Below is a small trained network, with its code and all its weights. Each question gives an input and a target symbol and asks what happens when units are switched off, that is, made to give their printed mean instead of their output.

import numpy as np


def w(rows, s, z=0):
    codes = np.array(rows[::2]) - 128.0
    scale = np.full(codes.shape[1], s)
    scale[-1] = z or s
    return codes * scale


def f(y):
    return np.maximum(y, 0)


def softmax(a):
    e = np.exp(a - a.max(-1, keepdims=True))
    return e / e.sum(-1, keepdims=True)


def log_softmax(a):
    a = a - a.max(-1, keepdims=True)
    return a - np.log(np.exp(a).sum(-1, keepdims=True))


def net(x, mask):
    ids = ['γδεζθμξσφ'.index(c) for c in x.split()]
    T = len(ids)
    res = E[ids] + P[:T]
    r = res
    for j in range(2):
        rows = slice(4 * j, 4 * j + 4)
        q, k, v = (r @ M[0][rows].T for M in (Q, K, V))
        z = softmax(np.where(np.tri(T) > 0, q @ k.T / 4**0.5, -1e9)) @ v
        o = O[0][rows]
        res = res + np.where(mask[j], z, o[:, -1]) @ o[:, :-1]
    y = f(res @ A[0][:, :-1].T + A[0][:, -1])
    res = res + np.where(mask[2:14], y, B[0][:, -1]) @ B[0][:, :-1]
    return log_softmax(res[-1] @ U[:, :-1].T + U[:, -1])


Q, K, V, O, A, B = {}, {}, {}, {}, {}, {}
E = w([
[65,77,163],'γ',
[152,45,149],'δ',
[117,8,203],'ε',
[197,68,88],'ζ',
[62,162,139],'θ',
[49,102,169],'μ',
[68,214,113],'ξ',
[132,159,83],'σ',
[220,169,221],'φ',
],0.017)
P = w([
[206,111,254],'0',
[185,144,230],'1',
[172,173,210],'2',
[163,171,197],'3',
[153,172,179],'4',
[145,164,163],'5',
[133,161,148],'6',
[123,155,136],'7',
[118,148,121],'8',
[103,144,113],'9',
[92,144,100],'10',
[89,133,85],'11',
[80,124,81],'12',
],0.0068)
Q[0] = w([
[148,152,190],'head 1',
[100,36,166],'head 1',
[69,136,227],'head 1',
[17,100,252],'head 1',
[83,110,116],'head 2',
[224,107,91],'head 2',
[224,130,227],'head 2',
[219,118,88],'head 2',
],0.024)
K[0] = w([
[103,109,145],'head 1',
[153,42,162],'head 1',
[179,162,207],'head 1',
[229,167,247],'head 1',
[90,143,161],'head 2',
[226,179,131],'head 2',
[253,111,203],'head 2',
[215,168,105],'head 2',
],0.025)
V[0] = w([
[123,255,195],'head 1',
[82,255,160],'head 1',
[141,131,147],'head 1',
[206,91,193],'head 1',
[232,139,153],'head 2',
[187,104,155],'head 2',
[95,79,85],'head 2',
[104,140,216],'head 2',
],0.0057)
O[0] = w([
[101,72,49,104],'head 1',
[35,55,30,47],'head 1',
[149,132,124,150],'head 1',
[254,166,136,253],'head 1',
[38,80,50,203],'head 2',
[67,72,77,192],'head 2',
[211,140,142,90],'head 2',
[31,82,154,185],'head 2',
],0.0077,0.0041)
A[0] = w([
[195,125,84,45],'neuron 1',
[76,155,220,15],'neuron 2',
[64,161,190,3],'neuron 3',
[119,206,21,95],'neuron 4',
[187,110,93,31],'neuron 5',
[167,144,174,207],'neuron 6',
[101,107,116,44],'neuron 7',
[156,121,143,27],'neuron 8',
[167,166,144,9],'neuron 9',
[85,251,58,100],'neuron 10',
[68,141,93,72],'neuron 11',
[46,212,142,123],'neuron 12',
],0.015,0.0053)
B[0] = w([
[105,202,212,183],'neuron 1',
[54,146,248,207],'neuron 2',
[140,182,32,176],'neuron 3',
[94,106,31,170],'neuron 4',
[165,231,156,178],'neuron 5',
[184,79,90,255],'neuron 6',
[171,158,125,146],'neuron 7',
[78,117,126,146],'neuron 8',
[75,176,89,166],'neuron 9',
[126,80,254,179],'neuron 10',
[150,137,175,169],'neuron 11',
[184,187,41,196],'neuron 12',
],0.028,0.0084)
U = w([
[131,135,25,70],'γ',
[44,128,162,137],'δ',
[127,150,149,116],'ε',
[49,107,70,254],'ζ',
[87,103,90,131],'θ',
[2,160,111,163],'μ',
[58,181,47,130],'ξ',
[118,94,164,46],'σ',
[166,96,101,118],'φ',
],0.0093,0.0083)

Each question gives the input, a string of symbols that net reads in full, and the target symbol t.
The units are the heads (4 rows each of Q, K, V and O) and the neurons (one row each of A and B). Each row of codes is followed by its name. A weight is (code - 128) times the scale printed after its matrix; where a second scale follows, it is the last column's (O, A, B and U).
mask holds one flag per unit, heads first, then neurons. A switched-off unit (its flag False) gives its mean, the last column of its rows in O or B, instead of its output. The means were averaged over made-up inputs and are rounded, as every weight is.
A unit's drop is (log p(t) with every unit on - log p(t) with that unit switched off) / (log p(t) with every unit on - log p(t) with every unit switched off).
The circuit of an input: a set's keep is (log p(t) with only the set's units on - log p(t) with every unit switched off) / (log p(t) with every unit on - log p(t) with every unit switched off). Starting from the 12 units with the biggest drops (on a tie, the unit counted first), units are removed one at a time, each time the one whose removal leaves the highest keep (on an exact tie, the one counted first), for as long as the keep stays at least 0.8.
circuit, biggest first: the units of the circuit, biggest drop first
most important unit: the unit with the biggest drop
top k neurons: the k neurons with the biggest drops, biggest first
drop when u is switched off: that unit's drop, to one decimal
input ζ φ μ μ ζ ζ μ μ μ ζ ε ξ ξ, target ζ: top 3 neurons => [neuron 4; neuron 10; neuron 2]
input ζ ζ θ γ ζ ζ θ γ θ ζ ζ γ θ, target ε: most important unit => neuron 2
input ζ γ φ μ ζ ζ θ ε θ, target ζ: circuit, biggest first => [head 1; neuron 4; neuron 10]
input ζ ζ μ ζ ζ φ, target ζ: circuit, biggest first => [head 2; head 1; neuron 5]
input θ ζ γ ζ ζ γ σ, target ζ: circuit, biggest first => [neuron 4; head 1; neuron 10]
input σ ζ γ ζ ζ σ θ ζ ζ θ ζ μ δ, target φ: circuit, biggest first => [head 1; neuron 2; neuron 6]
input φ γ μ ζ ζ ζ ζ δ ζ μ, target φ: circuit, biggest first => [head 1; head 2; neuron 2]
input θ θ δ, target φ: circuit, biggest first => [neuron 6; head 1]
input ζ μ ζ ζ ζ ζ ζ ζ ζ θ ε θ φ, target ζ: circuit, biggest first => [head 1; head 2; neuron 5]
input σ ζ θ ζ ζ θ θ ζ ζ θ, target ε: top 2 neurons => [neuron 10; neuron 2]
input ζ ζ ζ δ ζ θ ζ φ σ ξ, target ζ: top 3 neurons => [neuron 4; neuron 10; neuron 12]
input ζ ε θ, target ξ: top 4 neurons => [neuron 12; neuron 3; neuron 2; neuron 9]
input θ ξ ζ σ ζ θ ζ γ ζ ζ, target ε: top 3 neurons => [neuron 1; neuron 5; neuron 4]
input φ μ μ ε σ σ ζ ζ δ ζ θ μ γ, target φ: most important unit => head 1
input ζ ζ ζ θ ζ ζ θ ζ φ δ μ, target ζ: drop when neuron 11 is switched off => 0.2
input ζ φ θ ζ δ θ ζ, target ζ: drop when neuron 4 is switched off => 0.1
input ζ ζ ζ ζ θ ζ ξ, target γ: drop when neuron 4 is switched off => 1.6
